Below are the code and all the weights of a small trained network. Each question names an input and a target symbol and asks about switching units off, where a switched-off unit gives its printed mean instead of its output.

import numpy as np


def w(rows, s, z=0):
    codes = np.array(rows[::2]) - 128.0
    scale = np.full(codes.shape[1], s)
    scale[-1] = z or s
    return codes * scale


def norm(h):
    return h / np.sqrt((h * h).mean(-1, keepdims=True) + 1e-5)


def softmax(a):
    e = np.exp(a - a.max(-1, keepdims=True))
    return e / e.sum(-1, keepdims=True)


def log_softmax(a):
    a = a - a.max(-1, keepdims=True)
    return a - np.log(np.exp(a).sum(-1, keepdims=True))


def net(x, mask):
    ids = ['ΓΞΠΦΨαβδζηλστω'.index(c) for c in x.split()]
    T = len(ids)
    res = E[ids] + P[:T]
    u = 0
    for l in range(2):
        r = norm(res)
        for j in range(3):
            rows = slice(2 * j, 2 * j + 2)
            q, k, v = (r @ M[l][rows].T for M in (Q, K, V))
            z = softmax(np.where(np.tri(T) > 0, q @ k.T / 2**0.5, -1e9)) @ v
            o = O[l][rows]
            res = res + np.where(mask[u + j], z, o[:, -1]) @ o[:, :-1]
        u += 3
    return log_softmax(norm(res)[-1] @ U[:, :-1].T + U[:, -1])


Q, K, V, O = {}, {}, {}, {}
E = w([
[130,130,131,113,133,121,142],'Γ',
[143,152,86,130,200,155,94],'Ξ',
[146,136,132,119,128,121,144],'Π',
[141,140,131,118,132,125,152],'Φ',
[75,149,143,107,100,164,121],'Ψ',
[89,130,127,121,105,185,127],'α',
[137,140,129,124,132,119,144],'β',
[131,144,126,118,132,121,140],'δ',
[146,148,129,122,131,126,143],'ζ',
[128,115,111,148,103,136,110],'η',
[139,140,129,112,131,126,141],'λ',
[248,105,190,136,175,231,201],'σ',
[110,187,187,88,156,62,101],'τ',
[94,129,138,92,97,171,103],'ω',
],0.0018)
P = w([
[102,49,196,196,164,137,68],'0',
[243,252,131,91,101,182,168],'1',
[213,219,105,77,120,144,170],'2',
[197,193,89,68,127,122,164],'3',
[182,178,83,69,139,109,168],'4',
[175,170,89,74,145,95,164],'5',
[170,154,88,65,159,90,159],'6',
[163,146,94,62,155,83,155],'7',
[158,137,95,70,163,78,152],'8',
[149,126,100,69,168,74,147],'9',
],0.00045)
Q[0] = w([
[119,195,209,57,244,118,226],'0.h1',
[198,135,121,88,136,44,231],'0.h1',
[76,171,169,153,154,144,110],'0.h2',
[21,89,139,229,97,203,2],'0.h2',
[129,197,145,14,153,136,165],'0.h3',
[138,188,145,16,157,121,174],'0.h3',
],0.0041)
K[0] = w([
[118,164,239,144,243,197,153],'0.h1',
[140,65,208,230,236,111,100],'0.h1',
[114,185,149,50,171,88,179],'0.h2',
[210,220,9,33,53,128,147],'0.h2',
[74,130,143,35,182,23,173],'0.h3',
[84,116,134,32,179,5,179],'0.h3',
],0.0034)
V[0] = w([
[133,1,95,88,67,118,156],'0.h1',
[85,80,187,95,124,164,61],'0.h1',
[113,51,83,227,105,163,124],'0.h2',
[230,132,77,158,106,112,72],'0.h2',
[161,81,118,210,66,77,82],'0.h3',
[132,135,103,174,66,161,85],'0.h3',
],0.0014)
O[0] = w([
[86,226,148,52,240,160,209,133],'0.h1',
[186,130,68,162,223,133,13,129],'0.h1',
[59,182,166,155,170,24,22,233],'0.h2',
[106,133,243,93,71,151,80,205],'0.h2',
[9,99,56,7,170,161,130,2],'0.h3',
[95,76,162,76,222,107,159,80],'0.h3',
],0.0011,0.00053)
Q[1] = w([
[123,154,155,157,128,207,117],'1.h1',
[90,98,134,150,110,205,111],'1.h1',
[11,68,126,82,150,112,68],'1.h2',
[22,106,148,75,159,129,71],'1.h2',
[82,111,153,109,149,156,164],'1.h3',
[253,194,102,119,94,73,195],'1.h3',
],0.0053)
K[1] = w([
[198,205,126,54,49,174,214],'1.h1',
[124,118,127,74,90,176,139],'1.h1',
[121,118,49,6,47,111,162],'1.h2',
[144,143,35,12,49,94,190],'1.h2',
[92,110,75,48,57,176,132],'1.h3',
[98,94,216,254,208,114,61],'1.h3',
],0.005)
V[1] = w([
[96,40,4,103,89,56,83],'1.h1',
[171,203,125,80,42,209,103],'1.h1',
[147,235,103,208,167,171,115],'1.h2',
[55,21,159,162,201,125,144],'1.h2',
[173,148,140,75,190,123,127],'1.h3',
[144,98,42,61,101,195,92],'1.h3',
],0.0018)
O[1] = w([
[186,197,145,128,70,236,146,77],'1.h1',
[53,19,160,145,145,163,70,249],'1.h1',
[2,162,97,158,166,221,54,176],'1.h2',
[37,45,155,89,43,135,193,114],'1.h2',
[148,119,134,2,173,169,149,162],'1.h3',
[180,105,27,78,86,68,133,149],'1.h3',
],0.0017,0.0012)
U = w([
[8,50,147,72,20,230,56,248],'Γ',
[170,125,23,116,232,194,3,222],'Ξ',
[247,50,46,42,87,29,127,224],'Π',
[108,73,194,67,148,92,207,71],'Φ',
[60,115,72,142,92,62,173,47],'Ψ',
[183,52,220,237,70,68,81,87],'α',
[201,199,66,215,64,189,125,52],'β',
[93,222,47,30,201,194,242,87],'δ',
[69,137,176,172,192,151,153,69],'ζ',
[113,94,68,176,83,98,179,73],'η',
[111,200,204,174,18,156,230,151],'λ',
[244,58,218,141,201,236,191,117],'σ',
[178,250,236,102,193,28,69,157],'τ',
[87,49,182,84,214,64,131,3],'ω',
],0.0068,0.0021)

Each question gives the input, a string of symbols that net reads in full, and the target symbol t.
The units are the heads (2 rows each of Q, K, V and O). Each row of codes is followed by its name. A weight is (code - 128) times the scale printed after its matrix; where a second scale follows, it is the last column's (O and U).
mask holds one flag per head, layer by layer. A switched-off head (its flag False) gives its mean, the last column of its rows in O, instead of its output. The means were averaged over made-up inputs and are rounded, as every weight is.
A unit's drop is (log p(t) with every unit on - log p(t) with that unit switched off) / (log p(t) with every unit on - log p(t) with every unit switched off).
The circuit of an input: a set's keep is (log p(t) with only the set's units on - log p(t) with every unit switched off) / (log p(t) with every unit on - log p(t) with every unit switched off). Starting from all 6 units, units are removed one at a time, each time the one whose removal leaves the highest keep (on an exact tie, the one counted first), for as long as the keep stays at least 0.8.
units of the circuit, in order: the units of the circuit, biggest drop first
most important unit: the unit with the biggest drop
heads that matter: for each layer, one digit per head in row order, 1 if its drop is at least 0.15 and else 0, layers parted by /
input η η ω σ η, target Π: units of the circuit, in order : [0.h3, 1.h2, 1.h3]
input Π λ ω Γ, target Φ: units of the circuit, in order : [1.h2, 1.h3, 0.h3, 1.h1]
input Π Γ λ ζ ζ Φ, target Φ: heads that matter : 001 / 111
input α λ β η Γ σ Γ, target Ψ: units of the circuit, in order : [0.h3, 1.h2, 0.h2, 1.h3]
input Π η Ξ δ η Γ β ω η β, target Φ: units of the circuit, in order : [1.h2, 0.h3, 1.h3, 0.h1]
input Γ β σ η ζ η β Φ η, target Π: units of the circuit, in order : [0.h3, 0.h1, 1.h2, 0.h2]
input τ α Γ λ Π, target σ: most important unit : 1.h3
input η η η ω σ σ ζ β Γ, target τ: units of the circuit, in order : [0.h2, 0.h3]
input λ β σ τ β Γ, target Ξ: heads that matter : 111 / 010
input λ ω β τ τ η λ, target Ξ: heads that matter : 111 / 010
input ω η β, target Π: units of the circuit, in order : [1.h3, 0.h3, 1.h2, 0.h1]
input α β β β Γ, target Ψ: units of the circuit, in order : [1.h2, 0.h3, 0.h2]
input λ η β Γ, target Ξ: units of the circuit, in order : [0.h1, 0.h3, 1.h2]
input δ β ω η Π η ω, target Ξ: units of the circuit, in order : [1.h2]
input Γ λ α ω Γ Γ λ τ Φ, target δ: heads that matter : 110 / 111
input τ ω λ, target σ: units of the circuit, in order : [1.h3, 0.h2, 0.h1]
input η Φ σ α δ Π ω η ζ λ, target τ: units of the circuit, in order : [0.h2, 0.h3]
input Γ Γ η, target Γ: heads that matter : 000 / 000
input ω η Γ Γ η η Γ, target Π: heads that matter : 001 / 001
input ω α Γ η τ ζ, target Π: most important unit : 0.h2
input τ Γ Γ η σ Γ η Φ, target σ: units of the circuit, in order : [1.h3, 0.h2, 0.h3]
input σ η τ Ξ β, target ω: heads that matter : 010 / 111
input Γ Π η Γ Ψ Ξ η Γ λ, target δ: units of the circuit, in order : [0.h1, 0.h2, 1.h2, 1.h1]
input ω α Γ, target Π: heads that matter : 011 / 001
input ζ β η Γ δ η β Π, target α: heads that matter : 100 / 001
input Γ Γ η β ω η η η Ψ Γ, target δ: heads that matter : 111 / 110
input Γ σ η ζ, target δ: most important unit : 0.h1
input ω η δ Γ ω, target Ξ: heads that matter : 000 / 010
